Below is a small trained network, with its code and all its weights. Each question gives an input and a target symbol and asks what happens when units are switched off, that is, made to give their printed mean instead of their output.

import numpy as np


def w(rows, s, z=0):
    codes = np.array(rows[::2]) - 128.0
    scale = np.full(codes.shape[1], s)
    scale[-1] = z or s
    return codes * scale


def norm(h):
    return h / np.sqrt((h * h).mean(-1, keepdims=True) + 1e-5)


def f(y):
    return np.maximum(y, 0)


def softmax(a):
    e = np.exp(a - a.max(-1, keepdims=True))
    return e / e.sum(-1, keepdims=True)


def log_softmax(a):
    a = a - a.max(-1, keepdims=True)
    return a - np.log(np.exp(a).sum(-1, keepdims=True))


def net(x, mask):
    ids = ['αβδεζθλμξπτφψω'.index(c) for c in x.split()]
    T = len(ids)
    res = E[ids] + P[:T]
    r = norm(res)
    for j in range(2):
        rows = slice(4 * j, 4 * j + 4)
        q, k, v = (r @ M[0][rows].T for M in (Q, K, V))
        z = softmax(np.where(np.tri(T) > 0, q @ k.T / 4**0.5, -1e9)) @ v
        o = O[0][rows]
        res = res + np.where(mask[j], z, o[:, -1]) @ o[:, :-1]
    y = f(norm(res) @ A[0][:, :-1].T + A[0][:, -1])
    res = res + np.where(mask[2:26], y, B[0][:, -1]) @ B[0][:, :-1]
    return log_softmax(norm(res)[-1] @ U[:, :-1].T + U[:, -1])


Q, K, V, O, A, B = {}, {}, {}, {}, {}, {}
E = w([
[148,105,56],'α',
[139,111,72],'β',
[186,148,168],'δ',
[108,141,6],'ε',
[186,103,161],'ζ',
[193,91,164],'θ',
[126,200,157],'λ',
[128,112,89],'μ',
[191,150,171],'ξ',
[136,230,168],'π',
[175,90,161],'τ',
[145,114,24],'φ',
[164,219,105],'ψ',
[40,153,211],'ω',
],0.013)
P = w([
[253,65,177],'0',
[214,73,178],'1',
[205,83,166],'2',
[197,91,146],'3',
[190,102,140],'4',
[179,112,137],'5',
[169,124,128],'6',
[155,135,126],'7',
[136,150,122],'8',
[117,170,114],'9',
[111,165,109],'10',
[167,108,130],'11',
],0.0065)
Q[0] = w([
[84,27,25],'H0',
[150,206,134],'H0',
[221,93,7],'H0',
[176,160,63],'H0',
[52,92,155],'H1',
[161,150,195],'H1',
[37,74,41],'H1',
[18,81,203],'H1',
],0.013)
K[0] = w([
[1,116,114],'H0',
[163,155,165],'H0',
[92,242,79],'H0',
[107,189,136],'H0',
[136,54,160],'H1',
[68,131,119],'H1',
[229,92,152],'H1',
[104,13,167],'H1',
],0.015)
V[0] = w([
[214,135,87],'H0',
[144,99,114],'H0',
[144,219,140],'H0',
[230,237,101],'H0',
[45,21,166],'H1',
[137,169,120],'H1',
[133,86,187],'H1',
[49,248,153],'H1',
],0.015)
O[0] = w([
[72,61,126,217],'H0',
[137,102,130,139],'H0',
[58,161,120,163],'H0',
[4,98,118,254],'H0',
[171,195,230,89],'H1',
[116,128,99,138],'H1',
[87,93,175,174],'H1',
[84,241,85,149],'H1',
],0.017,0.0091)
A[0] = w([
[128,91,135,4],'N0',
[129,114,134,2],'N1',
[170,117,77,115],'N2',
[160,149,129,107],'N3',
[188,151,91,199],'N4',
[97,87,107,97],'N5',
[192,155,85,228],'N6',
[220,87,42,151],'N7',
[112,163,195,196],'N8',
[247,173,55,254],'N9',
[150,119,101,88],'N10',
[170,136,139,104],'N11',
[17,156,186,85],'N12',
[140,133,142,92],'N13',
[89,185,222,200],'N14',
[143,99,104,95],'N15',
[144,128,126,75],'N16',
[108,96,154,208],'N17',
[139,129,64,212],'N18',
[127,132,74,187],'N19',
[118,71,233,190],'N20',
[179,143,161,169],'N21',
[127,119,127,48],'N22',
[122,109,128,27],'N23',
],0.014,0.003)
B[0] = w([
[110,152,140,137],'N0',
[142,138,122,128],'N1',
[109,192,102,147],'N2',
[117,142,157,133],'N3',
[88,152,168,148],'N4',
[191,134,121,174],'N5',
[101,166,183,151],'N6',
[194,217,165,173],'N7',
[123,215,163,182],'N8',
[89,177,252,166],'N9',
[120,158,130,137],'N10',
[108,153,147,135],'N11',
[249,179,154,254],'N12',
[144,154,136,130],'N13',
[106,180,238,213],'N14',
[137,166,152,145],'N15',
[125,122,134,129],'N16',
[175,187,124,186],'N17',
[156,171,128,165],'N18',
[163,158,122,161],'N19',
[75,190,125,212],'N20',
[131,155,149,140],'N21',
[141,128,108,128],'N22',
[121,134,133,131],'N23',
],0.028,0.011)
U = w([
[224,54,148,8],'α',
[178,66,153,25],'β',
[66,37,149,115],'δ',
[255,131,59,47],'ε',
[158,94,150,2],'ζ',
[183,106,136,112],'θ',
[107,129,83,130],'λ',
[163,92,146,52],'μ',
[92,72,135,129],'ξ',
[83,171,47,56],'π',
[166,100,149,40],'τ',
[253,82,99,103],'φ',
[26,134,14,97],'ψ',
[121,236,213,198],'ω',
],0.012,0.0059)

Each question gives the input, a string of symbols that net reads in full, and the target symbol t.
The units are the heads (4 rows each of Q, K, V and O) and the neurons (one row each of A and B). Each row of codes is followed by its name. A weight is (code - 128) times the scale printed after its matrix; where a second scale follows, it is the last column's (O, A, B and U).
mask holds one flag per unit, heads first, then neurons. A switched-off unit (its flag False) gives its mean, the last column of its rows in O or B, instead of its output. The means were averaged over made-up inputs and are rounded, as every weight is.
A unit's drop is (log p(t) with every unit on - log p(t) with that unit switched off) / (log p(t) with every unit on - log p(t) with every unit switched off).
The circuit of an input: a set's keep is (log p(t) with only the set's units on - log p(t) with every unit switched off) / (log p(t) with every unit on - log p(t) with every unit switched off). Starting from the 12 units with the biggest drops (on a tie, the unit counted first), units are removed one at a time, each time the one whose removal leaves the highest keep (on an exact tie, the one counted first), for as long as the keep stays at least 0.8.
circuit, biggest first: the units of the circuit, biggest drop first
k most important neurons: the k neurons with the biggest drops, biggest first
which heads matter: for each layer, one digit per head in row order, 1 if its drop is at least 0.15 and else 0, layers parted by /
drop of u: that unit's drop, to one decimal
input φ δ φ π ε τ φ φ δ ξ, target ε: circuit, biggest first : (H1 N14 N20 N9)
input ψ φ φ, target ψ: circuit, biggest first : (H1 N12)
input π ω ψ ψ ξ, target ψ: which heads matter : 11
input ε δ ω φ λ ω ξ ε ζ β, target ε: 2 most important neurons : (N14 N20)
input ε π δ ω μ δ π ξ ψ μ, target ψ: which heads matter : 11
input ε θ ε μ ξ ξ ξ, target ε: 2 most important neurons : (N14 N5)
input ω ω φ ξ ω φ ω ψ δ ψ θ, target ψ: circuit, biggest first : (H1 H0 N14)
input δ ω β α δ θ ψ ω α ψ, target ψ: which heads matter : 01
input β τ μ δ δ β ζ ψ ξ, target ψ: circuit, biggest first : (H1 N12)
input ξ π μ δ ξ ε, target ε: 3 most important neurons : (N5 N20 N14)
input β δ α α μ φ, target φ: 3 most important neurons : (N14 N9 N8)
input α τ δ α ξ δ, target δ: most important neuron : (N12)
input φ ξ δ ε δ δ ε, target ε: 2 most important neurons : (N14 N5)
input φ ε φ, target ε: 2 most important neurons : (N14 N9)
input λ δ α ε τ φ, target ε: 2 most important neurons : (N14 N20)
input ξ τ δ ω ψ α, target ψ: drop of H1 : 0.9
input φ ψ ω ξ π ψ, target ψ: drop of H1 : 0.7
input φ ω τ ψ α μ β, target ψ: drop of H1 : 0.8
